In the rows, zero is written as 128.
Known rows:
[116 116  50 169 127 113 109 172 132 111 103  97  90 122 124 126 180 126
 147 107  93 139 112 136 161 147 142 136]: vuzek
[141 121  77 162 112  84 145 129 146 124  88  81  86 140 142 122 186 130
 165 113 112 125 110 128 150 131 124 127]: plagrol
[ 98 130  82 114 168  71 145 172 169 113 125 115 114 177 104 155 170 124
 143 145 106 157 100 148 118  96 133 126]: tefafom
[101 107  72  95 177 128 169 176 163  82 154 138 125 165 107 205 185 124
 161 134 109 158 132 106 108 114 115  96]: zaflan
[133 144 125 102 105 166 132 160 155 168  89 114 102 131 116 137 178  92
 142 105 104 107 154 138 165 101 149 155]: raris
[132 140 107  90 150  78 126 149 181 116 146 128 136 179 122 136 135 131
 153 142 114 132 130 126 145 115 148 143]: niski
[135 109  52 167 116 126 100 149 166  90 115 118  95  57 107 137 163 135
 147 115  91 164 131 165 145 130  86 124]: navis
[ 85  89 105 114 132 185 165 159 136 116 103 118 125 102 142 141 158 157
 160  90 125 134 168 114 174 143 150 119]: damo
[127 130  46 136 144 139 122 152 150  95 124 128 120 100 155 173 132 150
 173 105 143 159 138  91 145 136 125  96]: silu
[109 105 171  36 157 142 160 144 160 129 159 156 172 167 132 144 112 167
 152 132 159 133 185 122 162 135 174 121]: bogror
[150 127  66 181 129 103 110 153 154 107 127  83  92 112 121 110 143 146
 157 124 118 154 128 111 149 133 115 134]: fludru
[ 99 105  76 158 139 140 108 143 124 121 115 104 107 105 147 113 169  95
 159 135 116 128 130 117 181 111 135 134]: volok
[ 74 121 146 115 173 100 160 115 152 143  84 112 147 163 121 149 173  94
 150 161 113 109 124 142 114 101 120 160]: vubor
[115  90 112  83 165 141 174 180 151  97 168 144 135 178  90 178 161 139
 149 148 137 145 142 107 132 118 131 106]: drofem
[107 104 131 105 133 136 116 112 182 108 102 120 119  93  98 138 155 115
 152 140 114 141 148 190 148 115 110 148]: stolimas
[104  92 160  88 187 128 168 143 156 115 158 153 170 181 110 161 141 141
 145 162 143 136 160  95 132 113 138 132]: leskul
[165  97 162 154 114 168  76 110 142 174 137 110  98 104 127  83 139  82
 127 164 153 109 169 109 212  76 131 138]: batrok

Facts:
bafik (pesi skotrapom)
bakol (fotam fliste)
batrok (pesi plorek) (trastil zolo, bifadon, zubastes)
bepen (fotam tebun) (pesi patek)
bifadon (pesi legrosta)
bipligo (fotam tefen, gilim) (pesi rastina)
bodre (fotam nunon, navis) (pesi skotrapom, repun)
bomi (pesi ruski)
boro (fotam drikestor)
bote (pesi trudrus, tagem)
brepok (trastil plugras, bipligo)
bripu (pesi flimol, vebus, zuskam)
brobek (fotam stubos, fliste, kefom, kibreta) (trastil drodre, vepam, ziflazor, stutro, bipligo)
bruka (pesi mistek)
dabrin (fotam gosudrik) (trastil druflek, bogror, stonus, logrin)
damo (trastil vupan)
danol (trastil pitrenol, groski, tefafom, stuko)
dasas (pesi bipligo)
dedras (fotam nunon, linon, flobrum, draklur, ziflazor) (pesi plaplem, bripu)
deru (fotam zestas, griplek, flosteplu) (pesi ronol, tagem)
dradrus (fotam zikunis, tagem, dasas) (trastil bripu)
drafleflos (pesi floben) (trastil tefen, flestum, flabo)
draklikla (pesi repun)
draklur (pesi volok, seflis)
drelur (fotam drikestor, logrin) (trastil pumun, tagem, vepletel, flabo, novurer, teska, draklikla)
drikestor (trastil stegron, tefafom)
driklu (fotam greklegus, steme) (pesi bomi, tafles, flibo)
drivim (trastil leskul, ziflazor, zubastes)
drodre (pesi bifadon)
drofem (pesi damo, zuskam, plaplem)
drufeflo (trastil stutin, kori, stugiran, bodre, goson, boro)
dubor (fotam zestas, bote)
fezis (fotam zestas) (pesi goduk, saklodri) (trastil patek, ziflazor, gilim, treklor)
flabo (pesi repun)
flabram (trastil fosivun)
flarur (fotam flabo) (pesi luver)
flestum (fotam flibo) (pesi zuskam)
flibo (trastil pitrenol, gregril, dridri, novurer)
flilel (fotam keso, stutro, legrosta, kibreta)
flimol (trastil pumun, dedras)
fliste (pesi tikle)
flizan (fotam deskul, vadrel) (trastil skotrapom)
floben (trastil stegron, skuvol, tafles)
flosestik (fotam skogi, fliste, griplo)
flosteplu (pesi giplak) (trastil flosestik)
fludru (trastil stutin, bodre, novurer)
fosivun (fotam flabram)
gava (trastil stegron, flosestik, kefom, dasas)
giplak (trastil goduk, stugiran, drodre, bripu, rastina)
gregral (fotam vofom, damo, ronol)
gregril (pesi ronol, klaplas)
greram (pesi trudrus) (trastil tebun, neton, pitrak)
gretapes (pesi tuta)
grinen (trastil lakil, skebrem, flobrum, gregril, zuskam)
griplek (trastil dedras, bodre)
griplo (trastil tagem, bribak, stonus)
groski (fotam klaplas) (pesi pugrol, dridri)
grufam (fotam ruski, tagem) (pesi luver, guplu, logrin)
keso (pesi stutin, tafles)
kibreta (trastil druflek)
kladrufir (trastil skifir, teska, ruri)
klapen (fotam flibo) (pesi skuvol)
kleskun (pesi goson)
lakil (pesi leskul, goduk, ziflazor)
lalok (fotam flobrum, steme, bafik) (trastil vubor)
legrosta (pesi guplu) (trastil skifir, zoflope)
leskul (pesi pumun, plaplem, bripu)
linon (trastil plavagak, rovastal, kefom, zoflope, bipligo, zaklar)
logrin (pesi silu)
lokom (trastil zolo, patek, vepam, dubor, bomi)
losker (fotam plomur, tuta)
luflu (trastil deru, skiplur, ruri)
luver (fotam rastina) (pesi bodre) (trastil grufam, nepil, skuvol, vebus, stutro, treklor)
memena (trastil rovastal, deskul, skiplur)
mistek (trastil tefen, zuskam, gilim, bepen)
navis (trastil zikunis, kigibun, stuko, zaflan)
nepil (pesi damo)
neton (fotam bruka)
niski (fotam zolo, drikestor)
nogir (trastil grufam, goduk, gosudrik, bakol)
notrom (fotam zolo) (trastil saklodri, zubastes, skotrapom)
novurer (fotam skebrem, pugrol, nasen, vebus, batrok, zaklar)
nugon (trastil kori, stuko)
nunon (trastil zudodruk, stugiran, stubos)
nutrem (fotam klaplas, stidal)
pitrak (fotam skebrem) (pesi mistek)
pitrenol (pesi ruski, bomi)
plagrol (fotam grinen, danol) (trastil flilel, kori)
plamar (fotam zestas, luflu, bruka, teska)
plaplem (fotam patek, vadrel) (pesi ruski, vebus, zuskam)
plavagak (pesi klaplas, repla)
plofle (fotam nasen, mistek) (pesi flimol, bogror, pugrol) (trastil stegron, bote)
plorek (pesi flizan, drelur) (trastil skabrar, zaklar)
plosu (fotam vadrel) (pesi nugon, flarur)
plugras (fotam linon, stolimas, bribak, fligo, ruri)
pugrol (trastil tefen, tebun, drofem, bafik)
pumun (pesi draklikla)
puzatral (trastil zuskam, plaplem, ruri)
raris (fotam vebus, batrok, flosteplu) (trastil plosu)
rastina (pesi ruski, plaplem)
repla (pesi skiplur) (trastil ruski, gosudrik, drodre, bepen)
repun (fotam floben, zuskam, ruri) (pesi stutin)
ribru (fotam vofom, griplek, volok) (trastil gretapes, zolo, bote, bomi)
ronol (pesi repun) (trastil goduk)
rorel (trastil flilel, stugiran, tavik)
ruri (pesi klaplas)
saklodri (pesi legrosta)
sazo (pesi skuvol, gregral, zaflan) (trastil lakil, fosivun, stutro)
seflis (pesi flizan, flabram) (trastil skifir, bodre, plaplem, tavik)
silu (trastil groski, neton)
simak (pesi bakol)
skifir (fotam silu) (pesi ruri)
skiplur (pesi ruri)
skobrol (fotam bomi) (pesi giplak) (trastil fliste, bipligo)
skogi (pesi bomi) (trastil stuko)
skotrapom (fotam vepli, seflis)
skuvol (pesi plofle, stonol)
stabi (pesi gretapes, kladrufir)
staklam (fotam pugrol, vebus, greram, plomur, griplo) (trastil ruski, nutrem, stonus, skotrapom)
stegron (pesi skotrapom)
steme (trastil zoples, leskul)
stidal (pesi patek, bafik) (trastil pumun, zubol, neton, niski, ziflazor)
stonol (fotam stabi, druflek) (trastil flilel, kefom)
stonus (fotam giplak, batrok)
stugiran (fotam leskul) (pesi pitrenol)
stuko (fotam skabrar) (pesi vadal)
stutro (pesi vadal, vepli)
tagem (pesi tikle)
tavik (pesi drelur)
tebun (pesi grufam, brepok)
tefafom (fotam kleskun, fludru)
tikle (pesi neton) (trastil pitrak, dasas)
treklor (pesi stutin)
trobruk (pesi goduk, drofem) (trastil pumun, druflek, dedras, stutro, fligo, dubor, flarur, bomi)
trudrus (fotam gretapes, navis, memena, skabrar) (pesi skebrem, guplu)
trulam (pesi rastina) (trastil plavagak, stubos, vubor, zoflope)
tuta (pesi drelur)
vadal (fotam bribak) (pesi plofle) (trastil bogror, saklodri)
vadrel (trastil zolo, tavik, dasas)
vazur (pesi greklegus) (trastil flobrum, kigibun)
vebus (pesi bogror)
vepletel (pesi stutro)
vezofli (pesi deru) (trastil skuvol, bodre, gilim)
vofom (trastil stutin, vepam, pitrak, zoflope, plamar)
volok (pesi nugon) (trastil zoples, plamar)
vubor (pesi stidal)
vupan (pesi vezofli)
vuplolun (fotam flabram, drodre) (trastil stutro, flarur)
vuzek (fotam bote) (trastil pitrenol, plamar)
zaflan (fotam seflis) (pesi zestas, silu)
zaklar (pesi saklodri, grinen)
zekek (fotam stutro, guplu) (pesi skabrar)
zestas (pesi flestum, repla, plaplem) (trastil vepam, bifadon, logrin)
zoflope (fotam flibo) (pesi draklikla)
zubastes (fotam griplo)
zuskam (pesi vebus)

Rows:
No name comes twice in this set of rows, the named rows included.
[103 152 182  35 162 138 110 165 178 161 133 154 147 180 102 135 137  98
 127 150 123 121 157 153 159  97 178 166] | stonus
[ 21 106 151 155 200 132  91 139 165  95 123 121 133 176 111 169 145  82
 174 129 136 126 116 106 117 103 143 150] | bote
[ 96 127 116 124 163  57 158 154 119 148  73 105 126 217 118 150 193 142
 168 135 136 110 102 185  85  83 168 124] | flilel
[ 79 137 126  74 170 103 138 105 165  98 148 159 161 193 151 182 152  77
 194 143 134 101 114 107 117 104 144 147] | grufam
[ 96 140 113  68 200 110 152 159 139 116 157 161 196 172 116 172 129 132
 144 171 142 148 121 111 127 136 152 140] | pumun
[117 136 151 116 177  98 123 172 186 187 115  89 114 181  72 149 154  89
 115 143 126 143 110 138 122  82 136 137] | pitrak
[132 145 173  84 164 121 112 145 165 179 123 146 147 181  96 137 118 113
 141 144 143 116 163 158 136  86 172 163] | zubastes
[ 56 133 153  70 168 112 161 124 170 132 116 133 163 167 153 171 130 132
 173 132 151 133 150 132 129 116 156 114] | goduk
[144 150  64 153 136  97 110 118 138 116 127 118 142 106 147 145 138 129
 167 123 116 125 108 103 138 158 128 143] | vezofli
[172 123 131 137 129 176  73 144 159 151 129 149 111 102 120 114 105 131
 141 110 125 126 194 140 168 106 127 153] | griplo
[129 112 126 121 105  85 144  82 144 120  70  81 100 121 122 138 191 114
 163 123 122 111 116 172 144 131 118 151] | lalok
[154  92  80 154 172 152 147 190 120 137 130 133 121 129  86 168 177 155
 129 132 120 160 149 110 115 108 104 103] | skogi
[177 131  96 141 136 192 128 179 154 171 128 109  94  68 113 150 124 164
 121  84 153 171 184 100 161 130 139  72] | pugrol
[116 155  83  59 149 111 165  98 122 118  94 153 206  88 151 181 186 111
 156 147 101 118 120 156 154 173 123 161] | repun

The same objects again, as new rows of numbers:
Known rows:
[111 153  59  92 139  82 124 172 170  75 107 102 156 118 120 146 138 157
 104 117 127 100 140  99 143 101 145 151  74 114 122 135 146 166 139 134
 120 139 147 165 158  94 141 180]: tavik
[146 151  58  83 127  98 137 149 178 123 112 130 156  88 115 116 164 123
  98 122 139 121 142  98 153 103 142 170  81 139 118 128 162 147 146 129
 140 149 128 158 149 104 117 196]: zuskam
[164 152  91 122 142 106 167 117 171 127 146 143 161  84 179 111 167 130
  81  77 109 128 113 109 143  77 137 174  99 109 131 111 139 161 148 169
 107 165 144 184 123 145 140 183]: stonol
[139 145  45  89 132  99 141 149 167  90 102 105 158 110 136 115 180 128
  94 120 140 112 138  82 153  86 147 186  82 130 106 121 159 144 163 128
 137 151 133 176 169 114 107 187]: dedras
[138 152  51  86 134 102 137 151 164  99 107 104 162 108 124 126 166 135
  93 120 145 124 143  87 150  98 159 170  87 139 108 121 165 145 152 120
 140 149 135 164 166  98 115 186]: nepil
[129 138  40  99 131 104 139 123 169  97  86 119 163 116 135 135 149 128
  91 102 134  94 146  84 188 104 127 162  85 148 125 128 153 165 164 124
 114 132 127 157 149 102 131 184]: neton
[147 154  85 129 133 102 159 107 152 121 157 138 178 109 172 142 139 136
  80  81 117 145 129 108 151  97 148 154 113 118 119 120 141 168 134 139
 110 149 147 168 123 137 152 179]: mistek
[150 157  73 103 133 101 145 129 173 120 132 134 164  96 145 121 158 135
  86 110 130 135 130 100 148  93 150 164  93 128 121 119 157 153 144 138
 124 156 141 163 136 124 132 186]: vepli
[145 156  86 132 113 115 173 126 154 106 151 115 171  85 173 126 171 141
  81  91 122 149 126 105 134  73 165 183 121 117 100 109 142 152 149 143
 121 166 150 183 147 123 141 186]: trobruk
[144 149  81 131 141 100 163 108 157 102 142 122 174 117 186 131 148 140
  80  71 118 137 122  99 147  78 143 166 106 108 125 112 138 162 152 153
  97 149 152 183 128 144 147 167]: dradrus
[142 158  88 130 134 105 163 118 148 103 153 126 179 111 175 139 140 142
  78  81 125 152 121 102 147  86 156 157 114 116 119 119 145 160 145 140
 110 152 150 172 131 129 152 171]: nogir
[128 144  26  76 172  80 152 125 143  78  94 126 168 127 103 143 160 143
  70  99 115  79 131  78 171 113 142 170 110 132 138 141 127 132 144 136
 102 144 146 171 161 129 100 176]: boro
[165 141  91 131 173  85 164 125 165 109 132 128 153 112 186 125 157 152
  64  59 112 127 105 112 146  71 125 153  97 103 141 114 134 171 143 175
  98 151 147 182 124 136 152 181]: lalok
[143 145  55  89 137  90 137 158 167  99 107 107 158 105 125 126 170 135
  86 110 143 121 136  97 150  96 148 168  82 135 113 125 157 145 143 130
 146 149 130 166 162 100 118 196]: dasas
[145 142  54  92 161  84 132 153 167 103 101 113 148 123 121 132 146 151
  81  95 141 118 130  95 161  98 141 144  80 136 129 128 158 167 137 136
 129 134 133 153 153  99 132 189]: kefom
[118 127  43 122 135  81 150 135 174  75  75 106 165 119 133 127 156 121
  92  94 133  99 151  93 172  89 135 178  89 136 127 134 142 151 146 123
 130 133 115 168 155  97 129 199]: bodre
[142 152  52  81 134 102 131 153 162 105 111 108 159 110 125 126 162 139
  96 124 147 121 139  86 152 101 155 164  83 140 106 125 165 151 152 122
 138 147 138 162 166 105 113 186]: vepletel

Rows:
No name comes twice in this set of rows, the named rows included.
[111 157  83 129 114  97 153 132 163  82 165 118 175 116 176 146 139 153
 107  86 113 136 133 102 127  75 164 165 106  84 111 122 132 170 141 148
 101 153 166 181 130 128 162 158] | batrok
[132 151  69 134 129 113 160  99 152  93 149 124 190 128 186 133 141 131
  91  82 121 145 127  87 144  77 155 173 111 107 116 115 145 154 160 136
  99 149 157 180 126 149 142 161] | dabrin
[140 156 100 131 110 113 175 106 164 125 146 146 172  74 167 131 153 124
  82  92 109 131 134 120 150  91 147 175 118 128 118 120 133 161 134 145
 113 158 136 173 124 129 153 195] | silu
[117 158  71 110 127  90 141 153 154  78 138 105 162 113 142 146 143 156
  95 103 120 117 138 102 136  95 152 157  91 104 115 129 139 168 137 139
 110 147 156 178 149 112 151 179] | stabi
[167 134  64  84 203  73 133 162 191 110  79 114 128 121 122 119 146 163
  70  75 139 114 109 107 161  89 126 121  63 132 160 129 158 161 137 164
 125 138 130 145 139  92 139 192] | skabrar
[141 147  55  89 140  87 131 146 152 104 109 111 158 116 121 143 148 141
  83 108 132 112 145  98 167 113 137 152  90 147 120 126 152 173 135 128
 130 139 129 157 161 106 125 195] | kori
[142 155  88 140 124 100 172 113 166 106 147 134 181  93 174 127 149 123
  87  78 127 155 131 107 143  80 162 171 117 116 119 120 140 140 146 134
 122 153 142 171 122 128 148 187] | repla
[138 145  51  83 130 101 131 145 188 121 112 126 156 102 122 115 159 123
 107 121 147 127 146  90 152  89 150 175  73 141 116 123 165 144 151 127
 145 151 128 153 144 108 114 184] | vebus
[116 156  68 114 128  89 140 147 169  88 137 119 166 112 144 145 132 151
 105 106 121 114 134 103 139  98 151 154  87 106 125 134 137 170 137 141
 108 148 155 172 136 116 153 178] | tuta
[153 140  59  89 180  82 132 156 172 103  89 108 142 121 121 127 149 157
  75  86 137 117 121 101 161  98 138 137  72 136 138 129 158 163 137 148
 127 138 131 150 148  93 131 193] | rovastal
[140 141  57 106 150  83 142 149 175  96  87 120 154 108 121 125 153 130
  80  94 142 113 139 104 165 101 140 156  82 144 131 133 151 148 139 128
 142 141 121 154 145  88 130 201] | ruri
[162 147  92 134 147  91 170 141 168 112 144 124 154  80 173 113 176 143
  67  71 125 145 109 119 128  68 145 166 104 104 120 116 140 148 134 164
 124 160 146 182 137 120 142 195] | trulam
[114 147  53  97 118 107 149 146 163  85  81  97 158 104 124 131 155 144
  93 114 134 111 151  93 168  97 158 167 105 149 106 123 151 160 147 121
 131 148 128 159 170  86 129 203] | tebun

Now the same objects, written a new way:
Known rows:
[130 107 105 140 112 131 104 109  97 119 136 125 132 102 126 124 136 101
 116 122 109 148 139 116 122 111 126  99 149 128 135 135 133 138 106 133
 114]: kigibun
[125 144 119 119 134 124 112 111 126 132 140 122 129 128 121 122 130 137
 133 114 128 119 132 126 129 128 120 120 135 148 130 110 135 128 130 127
 122]: tagem
[114 123 113 156 126 143 169 135 138 146 136  85 151 134 128 116 125 130
 104 127 153 131 116 120 144 114 124 140 135  94  79 128 140 137 122 123
 153]: drelur
[128 117 131 133 137 155 136 123 122 158 135 110 145 131 113 123 108 127
 109 133 119 138 119 136 110  92 113 142 127  85 122 125 127 121 113 137
 134]: drikestor
[117 124 127 123 138 143 131 135 137 136 133 131 124 134 118 138 119 129
 114 141 113 125 128 126 125 117 102 138 108 127 127 134 128 140 122 131
 124]: tikle
[125 116 130 131 132 139 132 134 134 136 131 134 126 133 120 139 119 126
 114 141 118 134 119 131 132 120 112 135 110 122 130 136 123 138 125 127
 123]: puzatral
[126 144 115 123 135 135 137 136 147 134 134 125 125 141 133 132 117 123
 117 130 137 109 129 129 129 133 125 162 121 125  99 137 120 131 135 129
 157]: dabrin
[128 137 120 126 135 125 112 116 130 133 136 124 133 127 126 119 128 134
 134 115 127 127 124 128 131 129 125 115 132 146 128 114 130 125 135 118
 117]: gosudrik
[125 162 124 128 130 117 138 122 116 110 145 141 136 132 132 137 125 140
 130 112 127 129 119 132 129 126 133 122 146 136 145  91 131 122 136 143
 117]: bifadon
[149 137 126 122 118 137 109 126 125 126 135 116 108 132 126 125 138 157
 139 105 133 132 137 130 124 135 133 117 136 134 167 132 127 125 120 113
 135]: treklor
[143 133 130 122 126 129 104 116 121 126 132 127 125 129 120 124 130 138
 134 118 129 132 130 131 130 132 126 119 133 137 155 128 127 132 126 119
 126]: vupan
[131 131 115 155 124 125 128 112 133 131 138 112 140 132 126 121 131 135
 135 108 137 147 108 128 150 137 133 108 137 140 116 125 132 137 139 107
 121]: gretapes
[125 119 128 128 132 141 134 138 133 134 132 134 128 134 123 136 118 124
 115 137 112 134 119 131 125 121 110 135 111 122 128 139 127 133 124 126
 122]: drufeflo
[124 118 129 128 136 139 134 133 137 134 129 134 123 135 119 138 120 125
 114 141 117 133 119 127 127 121 113 133 107 121 128 135 127 137 127 130
 123]: rorel
[126 147 110 126 134 127 112 108 132 134 143 119 127 133 128 122 123 136
 139 107 127 124 125 133 132 132 128 123 139 148 125 115 129 123 138 120
 122]: bribak
[137 118 157 112 136 119 110 127 124 134 113 131 131 128 101 114 134 144
 136 140 134 127 135 128 133 129 124 101 124 136 161 117 142 134 121 121
 116]: skiplur
[132 130 117 131 133 143 122 126 133 133 141 140 123 136 123 141 116 119
 115 131 115 133 115 138 125 117 112 141 113 129 129 140 117 128 131 126
 129]: drafleflos

Rows:
No name comes twice in this set of rows, the named rows included.
[146 142 160 129 135 107 132 134 116 120 113 162 148 134 105 127 130 139
 137 137 133 135 103 136 139 133 137 100 132 128 173 102 141 126 138 141
 116] | zaklar
[110 109 140 121 134 116 146 154 130 132 105 126 123 126 131 123 123 109
 121 157 127 110 134 119 122 125 130 149 111 114  97 135 131 124 125 136
 140] | stonol
[117 133 123 124 129 128 123 123 127 118 145 113 121 129 128 114 131 150
 119 114 133 129 146 122 131 129 124 115 135 143 133 105 143 132 130 114
 109] | patek
[153 125 135 132 109 129 123 142 125 120 115 129 118 133 138 126 135 126
 142 130 143 128 131 134 126 143 152 140 134 111 138 153 109 118 131 124
 158] | driklu
[113 125 132 118 130 117 138 135 127 125 119 126 128 120 137 123 128 114
 128 141 131 109 142 119 122 130 136 136 131 118 105 125 129 123 129 137
 138] | gregral
[114 102 128 124 122 114 135 126 113 128 116 114 124 108 144 115 131 129
 149 125 111 131 137 120 115 124 138 111 127 138 116 113 124 107 126 128
 104] | zuskam
[125 116 135 124 133 112 122 130 116 134 116 128 121 120 140 116 126 134
 159 121 114 134 122 133 116 131 139 123 121 141 124 115 116  98 137 123
 110] | bripu
[140 126 130 132 120 109 116 130 119 122 108 131 127 122 144 116 129 111
 160 125 134 125 128 134 121 140 163 134 145 126 116 134 103  98 141 126
 141] | dedras
[113 114 128 122 129 123 132 126 128 137 126 121 121 120 135 128 121 128
 133 132 110 128 130 124 120 122 122 130 115 133 116 122 129 122 128 124
 109] | vepli
[124 128 133 108 138 142 136 139 148 128 111 170 105 129 151 150 125 134
 138 102 104 125 121 135 128 118 108 129 121 101 115 147  85 106 128 108
 125] | zestas
[147 140 130 121 110 126 120 130 121 110 122 116 118 131 126 120 145 140
 127 119 154 117 148 120 130 143 144 124 156 118 151 128 129 132 117 130
 156] | bodre
[132 130 129 115 123 153 138 145 141 129 136 112 102 146 130 141 126 162
 119 127 124 123 141 123 121 129 110 141 109 119 151 132 125 137 114 117
 138] | ronol
[137 119 135 133 123 116 118 129 114 128 118 127 126 122 134 120 129 132
 154 124 120 142 121 134 128 132 145 117 128 129 142 126 117 107 134 121
 118] | dasas
[136 155 127 129 130 117 126 123 117 114 135 149 139 133 131 136 125 137
 135 116 127 135 117 136 128 129 134 120 144 135 149  97 128 121 138 142
 119] | drodre
[116 110 116 138 115 148 146 140 125 122 134 116 118 123 130 142 130 129
 100 139 113 138 133 115 127 111 106 127 116 111 130 131 135 151 105 135
 123] | nugon

